(in the rows, 128 means zero)
Each row is followed by its group and then its class within the group.
[ 95 143  50 139 144 112 154  95 193 175 136 100 136 131 146 123  98 182
 123  91 112] : Z206.<69>
[133 168  86 122 129 151 119 147 140 160 127 132 148 105 121 133 111 138
 130 138 125] : Z206.<69>
[101 136 103 135 136 140 115 149 205 168 149 108 128 122 134 140 119 129
  94 158 117] : Z206.<77>
[123 148  85 124 165 125 113 127 137 114 112 157 124 125 134 131 117 131
 114 129 123] : Z852.<72>
[102 139  93 133 157 136 128 135 173 170 164 169 136 131 142 135 134 148
 115 133 112] : Z206.<77>
[127 149 137 129 126 123 123 138 148 198 148 124 123 116 135 133 125 113
 115 150 127] : Z206.<77>
[150 120 132 119 120 135 135  93 125  90 117 132 141 122 102 135 135 101
 141 131 132] : Z206.<69>
[136 165  99 132 149 125 116 129  99 114 147 138 140 137 134 122 115 130
 121 142 118] : Z852.<72>
[ 76 133 122 139 152 114 129 158 184 189 133 103 122  77 150 135 123 147
 133 143 105] : Z206.<77>
[103 135  75 142 102 133 107 168 145 132 129 141 144 137 146 123  82 155
 100 117 123] : Z852.<72>
[115 151 100 118 170 135 148 167 137 139 162 134 121 132 134 118 112 145
  92 156 127] : Z852.<72>
[114 146  79 118 167 119 116 151 146 164 158 117 124 135 132 116  88 140
 101 136 126] : Z852.<72>
[165 182 111 129 130 100 110 122 148 185 109 154  97 110 136 119  92 105
  95 138  38] : Z206.<69>
[ 95 124  98 135 141 122 121 118 160 182 153 117 140 133 115 128 113 168
 111 119 106] : Z206.<69>
[109 152  87 124 166 119 106 133 144 175 145 134 116 133 134 119 113 159
 109 130 101] : Z852.<75>
[ 95 149  99 147 133 121 150 122 148 163 131 118 135 119 138 137 121 153
 120 133 107] : Z206.<69>
[109 108 116 134 157 139 120 147 133 118 161 118 171 125 127 115 141 124
 114 134 126] : Z852.<72>
[134 165 104 114 129 112 118 144 151 191  94 135 102 114 151 135  83 110
 101 162 123] : Z206.<77>
[135 124 116 133 133 116 128 135 142 149 136 133 135 123 157 118 129 124
 109 157 133] : Z206.<77>
[140 133 120 114 150  96 119 127 146 177 113 137 111 120 127 128 117 114
 117 148 102] : Z206.<77>
[133 120 159 122 105 128 130 107 128 124 140 121 133 113 115 142 138  92
 129 146 148] : Z206.<77>
[ 92 137 107 124 137 114 133 118 169 153 119 116 146 122 129 148 118 162
 127 105 116] : Z206.<69>
[119 154 104 124 143 108  79 157 135 180 150 127 119 119 136 105  91 147
 111 147 120] : Z852.<75>
[121 152 121 125 136 112 128 157 154 152 121 150 121 123 146 134 117 108
 110 151 118] : Z206.<77>
[123 137  85 139 137 143 141  91 165 115 115 145 122 141 134 140 105 158
 116 108 115] : Z206.<69>
[130 149 105 126 152 116 121 160 134 131 141 137 252 114 129 128 108 190
 107 140 121] : Z852.<75>
[ 96 143 109 151 161 116 110 153 134 161 140 131 130 130 137 124 102 138
 113 129 133] : Z852.<75>
[140 136 105 140 132 104 111 128 139 180 124 134 110 103 140 118 103 134
 114 150 119] : Z206.<77>
[141 136  92 123 161 130 113 134 131 137 160 134 138 119 148 138 127 133
  98 141 111] : Z852.<72>
[ 91 134 108 133 148 128 130 176 162 171 135 109 143 121 129 133 118 148
 115  86 111] : Z206.<69>
[123 127 108 143 139 115 128 126 155 162 130 114 139 135 139 151 114 142
 116 156 124] : Z206.<77>
[100 151 132 129 182 117  71 156 124 163 138 156 147 132 136 113 104 131
  89 130 117] : Z852.<75>
[ 92 153   9 137 166 125 143 116 196 122 115 125 140 167 161 127 100 203
  81 106  93] : Z852.<72>
[129 166 110 131 155 123 104 154 146 139 157 147 143 136 138 123 119 142
 107 148 121] : Z852.<72>
[122 142  56 142 149 121 154 114 155 114 134 124 128 137 137 123 104 166
 124 114 114] : Z852.<72>
[113 149  75 138 156 120 115 174 178 204 169 110 130 114 140 127 132 140
 120 146 107] : Z206.<69>

Each row is followed by its group and then its class within the group.
[134 125 105 130 141 125 123 153 113 138 127 104 128 126  75 147 133 150
 115 109 130] : Z847.H
[128 142 124 140 142 128 131 118 178 168 119 103 134 145 131 135 121 144
 123 122 126] : Z518.M
[132 145 136 122 130 138 119 133 142 172 148 135 128 125 148 146 121 150
 130 126 128] : Z518.M
[158 118 117 132 149 132 124 176 135 156 141  88 129 133 119 160 119 151
 114  97 126] : Z847.Q
[137 128 116 128 143 134 125 163 130 162 135 104 127 132  87 148 130 144
 114 112 132] : Z847.Q
[118 141 112 119 124 137 131 133 133 160 122 124 125 140 134 112 126 128
 130 127 125] : Z518.U
[144 144 149 112 144 130 133 135 134 175 150 141 132 135 204 133 115 135
 139 122 127] : Z518.M
[141 124 117 131 134 132 127 160  97 144 131 108 126 121  70 136 128 146
 116 110 125] : Z847.H
[163 122 119 128 155 129 123 171 130 184 149  97 125 129 109 151 127 153
 115  91 126] : Z847.Q
[141 146 136 136 140 130 128 125 168 196 147 115 123 132 139 137 113 139
 131 114 119] : Z518.U
[147 122 119 132 138 127 118 149 115 154 144 112 128 122  71 143 127 148
 116 102 129] : Z847.H
[124 126 109 126 126 130 122 147 122 149 128 107 123 132 112 129 130 136
 111 106 132] : Z847.H
[120 140 138 121 126 134 135 131 129 141 132 130 129 144 183 129 119 124
 135 118 130] : Z518.U
